Below is a small trained network, with its code and all its weights. Each question gives an input and a class and asks what happens when units are switched off, that is, made to give their printed mean instead of their output.

import numpy as np


def w(rows, s, z=0):
    codes = np.array(rows[::2]) - 128.0
    scale = np.full(codes.shape[1], s)
    scale[-1] = z or s
    return codes * scale


def f(y):
    return np.maximum(y, 0)


def log_softmax(a):
    a = a - a.max(-1, keepdims=True)
    return a - np.log(np.exp(a).sum(-1, keepdims=True))


def net(x, mask):
    res = np.array(x, float).reshape(1, 2) / 4 @ E
    y = f(res @ A[0][:, :-1].T + A[0][:, -1])
    res = res + np.where(mask, y, B[0][:, -1]) @ B[0][:, :-1]
    return log_softmax(res[-1] @ U[:, :-1].T + U[:, -1])


A, B = {}, {}
E = w([
[145,129,73,62,141,176,101,124,205,77],'x0',
[248,222,140,154,133,132,126,122,111,87],'x1',
],0.012)
A[0] = w([
[68,97,146,149,124,121,136,134,98,154,128],'N1',
[138,115,136,119,137,121,134,132,125,127,95],'N2',
[229,171,161,174,131,115,141,124,67,134,170],'N3',
[253,160,103,94,135,161,125,126,187,95,168],'N4',
[37,84,109,93,130,137,126,127,176,126,168],'N5',
[155,121,156,168,108,111,132,119,77,167,66],'N6',
[79,129,134,130,132,124,141,143,104,151,128],'N7',
[81,106,127,154,119,122,126,121,105,151,126],'N8',
[93,100,120,104,136,138,142,119,159,129,99],'N9',
[114,148,128,144,142,101,142,146,91,132,37],'N10',
[150,132,110,123,129,132,124,121,143,135,128],'N11',
[142,132,99,117,116,134,126,130,162,120,254],'N12',
[34,94,151,148,130,119,132,128,86,161,194],'N13',
],0.017,0.0039)
B[0] = w([
[104,159,121,122,112,60,160,112,161,123,185],'N1',
[129,129,126,127,137,131,136,131,137,134,128],'N2',
[102,199,106,193,75,160,49,179,115,92,225],'N3',
[106,222,113,66,143,36,158,107,152,96,251],'N4',
[6,75,43,144,76,178,120,146,154,183,210],'N5',
[148,233,139,49,195,196,127,99,179,154,172],'N6',
[82,169,126,132,140,85,153,119,151,125,164],'N7',
[109,182,111,119,112,85,139,100,170,143,171],'N8',
[74,178,80,121,140,184,126,153,149,117,164],'N9',
[159,123,150,151,174,161,131,159,97,98,148],'N10',
[92,192,154,139,121,146,142,102,137,163,148],'N11',
[255,67,198,118,116,140,75,204,50,72,173],'N12',
[171,72,117,151,77,10,109,130,62,92,212],'N13',
],0.024,0.022)
U = w([
[198,40,194,170,133,159,114,146,49,101,148],'0',
[136,169,114,131,105,94,112,146,144,78,180],'1',
[140,85,151,163,184,181,166,79,123,156,52],'2',
[205,127,254,86,207,106,216,81,120,104,132],'3',
[107,68,94,149,92,75,165,101,142,162,145],'4',
[149,133,165,159,153,228,116,129,120,139,3],'5',
[107,56,99,126,127,234,109,160,150,160,110],'6',
],0.0096,0.0033)

Each question gives the input, the list of numbers given to net, and the class t.
The units are the neurons (one row each of A and B). Each row of codes is followed by its name. A weight is (code - 128) times the scale printed after its matrix; where a second scale follows, it is the last column's (A, B and U).
mask holds one flag per neuron, in row order. A switched-off neuron (its flag False) gives its mean, the last column of its row in B, instead of its output. The means were averaged over made-up inputs and are rounded, as every weight is.
A unit's drop is (log p(t) with every unit on - log p(t) with that unit switched off) / (log p(t) with every unit on - log p(t) with every unit switched off).
The circuit of an input: a set's keep is (log p(t) with only the set's units on - log p(t) with every unit switched off) / (log p(t) with every unit on - log p(t) with every unit switched off). Starting from the 12 units with the biggest drops (on a tie, the unit counted first), units are removed one at a time, each time the one whose removal leaves the highest keep (on an exact tie, the one counted first), for as long as the keep stays at least 0.8.
units of the circuit, in order: the units of the circuit, biggest drop first
unit that matters most: the unit with the biggest drop
top k neurons: the k neurons with the biggest drops, biggest first
drop when u is switched off: that unit's drop, to one decimal
input [8,-3], class 6: unit that matters most : N5
input [-8,5], class 5: units of the circuit, in order : N4, N6
input [5,2], class 3: units of the circuit, in order : N3, N5
input [8,-2], class 6: top 2 neurons : N5, N13
input [-3,-2], class 4: units of the circuit, in order : N3, N4
input [-1,-1], class 4: units of the circuit, in order : N3, N4
input [4,-5], class 6: top 2 neurons : N4, N5
input [5,-7], class 6: drop when N5 is switched off : 0.3
input [-4,3], class 5: drop when N4 is switched off : 0.5
input [-8,6], class 5: drop when N4 is switched off : 0.3
input [2,-2], class 6: drop when N4 is switched off : 0.3
